Below are the code and all the weights of a small trained network. Each question names an input and a class and asks about switching units off, where a switched-off unit gives its printed mean instead of its output.

import numpy as np


def w(rows, s, z=0):
    codes = np.array(rows[::2]) - 128.0
    scale = np.full(codes.shape[1], s)
    scale[-1] = z or s
    return codes * scale


def f(y):
    return np.maximum(y, 0)


def log_softmax(a):
    a = a - a.max(-1, keepdims=True)
    return a - np.log(np.exp(a).sum(-1, keepdims=True))


def net(x, mask):
    res = np.array(x, float).reshape(1, 6) / 4 @ E
    y = f(res @ A[0][:, :-1].T + A[0][:, -1])
    res = res + np.where(mask, y, B[0][:, -1]) @ B[0][:, :-1]
    return log_softmax(res[-1] @ U[:, :-1].T + U[:, -1])


A, B = {}, {}
E = w([
[57,6,176,161,93],'x0',
[168,1,21,72,140],'x1',
[52,126,76,193,254],'x2',
[204,115,99,252,99],'x3',
[193,83,210,124,209],'x4',
[127,128,126,129,126],'x5',
],0.0088)
A[0] = w([
[77,155,99,176,206,2],'N1',
[122,138,80,202,197,83],'N2',
[150,32,107,71,144,122],'N3',
[232,75,190,107,164,84],'N4',
[154,209,135,90,153,113],'N5',
[216,168,83,142,156,94],'N6',
[153,181,83,109,190,95],'N7',
[162,128,168,88,37,114],'N8',
[178,44,20,82,154,38],'N9',
[118,138,72,180,74,121],'N10',
[137,105,95,111,132,3],'N11',
[127,76,130,214,89,120],'N12',
[84,168,53,95,58,136],'N13',
[216,129,70,253,122,91],'N14',
[83,122,42,113,72,77],'N15',
[93,116,113,143,207,64],'N16',
[171,131,122,179,106,20],'N17',
[19,18,219,165,84,118],'N18',
[84,177,229,177,126,45],'N19',
[193,72,152,141,204,98],'N20',
[39,139,137,4,163,113],'N21',
[208,145,147,93,80,77],'N22',
[187,108,167,113,60,3],'N23',
[192,125,194,96,212,141],'N24',
],0.012,0.0088)
B[0] = w([
[52,105,120,107,71,176],'N1',
[42,82,139,88,58,191],'N2',
[161,167,105,169,76,215],'N3',
[95,174,162,149,207,193],'N4',
[178,97,60,123,145,173],'N5',
[182,81,82,106,171,176],'N6',
[156,93,50,106,179,175],'N7',
[33,98,89,110,119,188],'N8',
[140,230,104,168,6,218],'N9',
[123,160,204,162,214,178],'N10',
[139,159,79,159,44,133],'N11',
[183,111,147,57,163,196],'N12',
[113,139,162,197,237,195],'N13',
[149,159,199,29,117,217],'N14',
[89,174,174,153,187,177],'N15',
[36,71,117,52,41,175],'N16',
[163,137,222,92,82,143],'N17',
[175,139,33,88,220,254],'N18',
[182,231,55,174,2,191],'N19',
[90,172,159,157,175,191],'N20',
[190,136,250,61,107,214],'N21',
[23,62,84,88,98,170],'N22',
[31,110,109,78,72,158],'N23',
[90,158,156,191,181,195],'N24',
],0.0088,0.014)
U = w([
[37,67,138,88,106,98],'0',
[199,207,121,186,63,100],'1',
[167,99,173,143,154,252],'2',
[211,123,254,36,144,82],'3',
[100,161,193,194,228,91],'4',
[217,93,60,78,204,100],'5',
],0.0097,0.024)

Each question gives the input, the list of numbers given to net, and the class t.
The units are the neurons (one row each of A and B). Each row of codes is followed by its name. A weight is (code - 128) times the scale printed after its matrix; where a second scale follows, it is the last column's (A, B and U).
mask holds one flag per neuron, in row order. A switched-off neuron (its flag False) gives its mean, the last column of its row in B, instead of its output. The means were averaged over made-up inputs and are rounded, as every weight is.
A unit's drop is (log p(t) with every unit on - log p(t) with that unit switched off) / (log p(t) with every unit on - log p(t) with every unit switched off).
The circuit of an input: a set's keep is (log p(t) with only the set's units on - log p(t) with every unit switched off) / (log p(t) with every unit on - log p(t) with every unit switched off). Starting from the 12 units with the biggest drops (on a tie, the unit counted first), units are removed one at a time, each time the one whose removal leaves the highest keep (on an exact tie, the one counted first), for as long as the keep stays at least 0.8.
units of the circuit, in order: the units of the circuit, biggest drop first
unit that matters most: the unit with the biggest drop
top k neurons: the k neurons with the biggest drops, biggest first
drop of u: that unit's drop, to one decimal
input [-5,5,0,4,4,5], class 1: units of the circuit, in order	[N9]
input [-2,5,-8,5,-3,3], class 0: top 3 neurons	[N22 N8 N23]
input [-6,-5,-5,0,-1,-1], class 5: units of the circuit, in order	[N5 N9]
input [-5,0,0,-1,-4,-3], class 5: top 3 neurons	[N5 N7 N24]
input [7,-1,-5,8,6,7], class 3: top 3 neurons	[N14 N12 N17]
input [-8,2,-2,-7,6,3], class 5: top 2 neurons	[N5 N7]
input [7,6,2,6,-6,2], class 5: top 4 neurons	[N18 N12 N21 N19]
input [-8,-5,2,1,5,0], class 5: top 2 neurons	[N5 N7]
input [6,2,-4,-7,-7,-5], class 3: top 2 neurons	[N21 N24]
input [4,6,-6,7,-7,2], class 3: top 3 neurons	[N14 N12 N10]
input [-4,1,4,6,6,-3], class 3: top 2 neurons	[N14 N13]
input [-2,6,6,-8,8,-5], class 3: top 2 neurons	[N21 N16]
input [-2,6,8,-4,-6,0], class 0: top 3 neurons	[N16 N2 N1]
input [-7,7,2,5,-8,7], class 4: top 2 neurons	[N13 N10]
input [-6,-1,-8,-4,6,-2], class 0: unit that matters most	N22
input [-2,-2,7,3,7,4], class 0: units of the circuit, in order	[N2 N16]
input [-2,3,8,-6,0,1], class 0: drop of N16	0.2
input [4,-2,-3,-5,-8,-2], class 4: drop of N13	0.4
input [1,-5,0,8,-3,1], class 3: drop of N14	0.3
input [-5,6,4,7,8,5], class 4: units of the circuit, in order	[N20]
